Each row is followed by its group and then its class within the group.
[-2.10 -2.52 -0.47 -0.47 -0.52 -0.80 -0.16  2.88 -1.38 -0.71 -4.57  0.55
 -0.67  0.04 -1.23  0.37 -0.15] : BF/<39>
[-0.41 -6.14  1.82  0.92  0.16 -0.58  0.54 -1.27  0.69 -1.27  5.73 -0.60
 -0.65 -0.24  3.97 -1.27 -0.75] : BF/<39>
[-1.50 -2.36  0.99 -0.28  0.29 -1.61  0.66 -1.33  0.47  0.14  5.43 -0.25
 -0.47 -0.40 -0.10 -0.29  0.40] : DD/<27>
[-2.53 -1.41 -0.99  0.35 -0.06 -0.27  1.49  6.21 -1.51  1.63 -7.00 -0.27
 -1.85 -0.06 -0.11  2.07  0.45] : QP/<24>
[-0.38 -2.61 -0.11  0.26 -0.12  0.69  1.97  7.43 -0.82  2.86 -0.33 -0.51
 -1.18 -1.16  3.33 -0.02 -0.63] : QP/<24>
[ 0.06 -1.72 -0.29 -0.03  0.05 -0.44  1.82  1.57  0.10 -0.49  0.26  0.05
 -0.87 -0.98  0.66 -0.49 -0.14] : BF/<36>
[-1.58 -5.33 -0.48  0.53 -1.14 -0.48  0.84  5.37 -1.46  0.00 -2.21 -0.85
 -0.66 -0.40  0.26  0.52 -0.73] : BF/<39>
[ 3.33 -1.37  0.25 -0.39 -0.21  0.53  1.59  2.26  3.78 -0.31  0.53  0.11
 -1.41 -1.41  2.28 -0.78 -0.39] : QP/<24>
[ 0.08 -1.02 -0.04  0.68  0.34 -0.42  0.71  0.83 -0.83  0.10 -1.20 -0.04
 -0.90 -1.05  1.98 -0.35 -0.36] : QP/<24>
[-0.34 -2.69  0.14  0.58 -0.36 -1.39  1.15 -0.36 -0.65  0.06  0.66 -0.55
 -0.17 -1.46  0.34 -1.61  0.52] : BF/<36>
[-0.29 -0.97  0.88 -1.27  0.50 -0.19  0.72  4.45  0.10 -0.89  2.02 -0.40
 -0.19 -0.12  2.72  0.09 -0.33] : QP/<35>
[-0.52  0.01 -0.14  0.01  0.27 -0.56  0.99 -1.56 -0.32 -1.11 -3.38 -0.53
  0.10 -0.64 -1.40 -0.93 -0.49] : BF/<36>
[ 0.82 -2.25 -0.45 -0.38  0.23  0.01  1.49  5.12 -0.65  0.94  1.07  0.59
 -1.34 -1.06  1.86  0.69  0.32] : QP/<24>
[ 0.50  7.06  0.11 -0.75  1.25  0.41  0.64 -0.54 -0.25 -1.07  0.48  1.34
 -0.31 -0.96  1.92 -0.78 -0.42] : QP/<24>
[-2.21 -0.66 -1.46  0.77 -0.31 -1.12  0.50  1.27 -1.56  1.38 -2.45  0.04
 -0.65  0.93 -1.58  1.15  0.10] : DD/<28>
[ 1.02 -3.84  0.33  0.42 -0.89 -1.17  0.23 -1.85  0.35  0.22  2.06 -1.31
 -0.72  0.79 -0.30 -0.32  0.77] : DD/<28>
[-1.21 -0.69  0.05 -0.56 -0.12 -0.03  2.79  5.88  0.40  1.11  0.63 -0.04
 -1.12 -0.83  0.86  0.82 -0.41] : QP/<35>
[-0.47 -0.43  0.46  0.32 -0.93  0.08  1.52  0.54  0.32 -0.44 -1.28 -0.06
 -0.12 -0.76  0.55 -0.65 -0.92] : BF/<36>
[-1.67  0.43 -1.42 -0.10 -0.69  0.25  1.16  6.03 -2.78  0.25 -7.43  0.47
 -0.37  0.06 -1.73  0.80 -0.34] : BF/<36>
[-1.59 -2.72  0.06 -0.59  0.24 -0.18  1.47  4.65 -0.51  0.07  0.74 -0.61
 -1.06 -0.44  2.74  1.09 -0.09] : QP/<24>
[-0.63  0.11 -0.47 -0.31 -0.26 -0.04  0.96  5.00 -1.12  1.03 -2.57  0.11
 -1.05 -0.11  1.00  1.02 -0.18] : QP/<24>
[ 0.95 -1.40  0.52 -0.50  0.68  0.13  1.10  5.31  0.00  1.23  0.03  0.27
 -1.34 -0.45  1.84  0.68  0.29] : QP/<24>
[-0.70 -3.73  1.46 -0.65 -0.53 -1.31  1.09  1.90  0.19 -0.47  0.32 -1.45
 -0.90 -1.02  1.69 -0.54  0.02] : BF/<36>
[-0.62 -1.55  0.72  0.01  0.43 -1.34  0.35 -7.43  0.38 -0.61  7.43  0.01
 -0.71 -0.12 -0.56 -0.96  0.19] : DD/<27>
[-0.95 -0.48 -0.12 -0.80  0.60  0.17  1.14  4.85  0.31  0.14  1.19 -0.46
 -0.74 -0.55  1.55  0.58 -0.08] : QP/<35>
[-1.32  0.69  0.20  0.32 -0.31 -0.73  1.87  2.83 -1.62 -0.55 -1.44  0.84
 -0.28 -0.35 -1.13 -0.29 -0.10] : DD/<28>
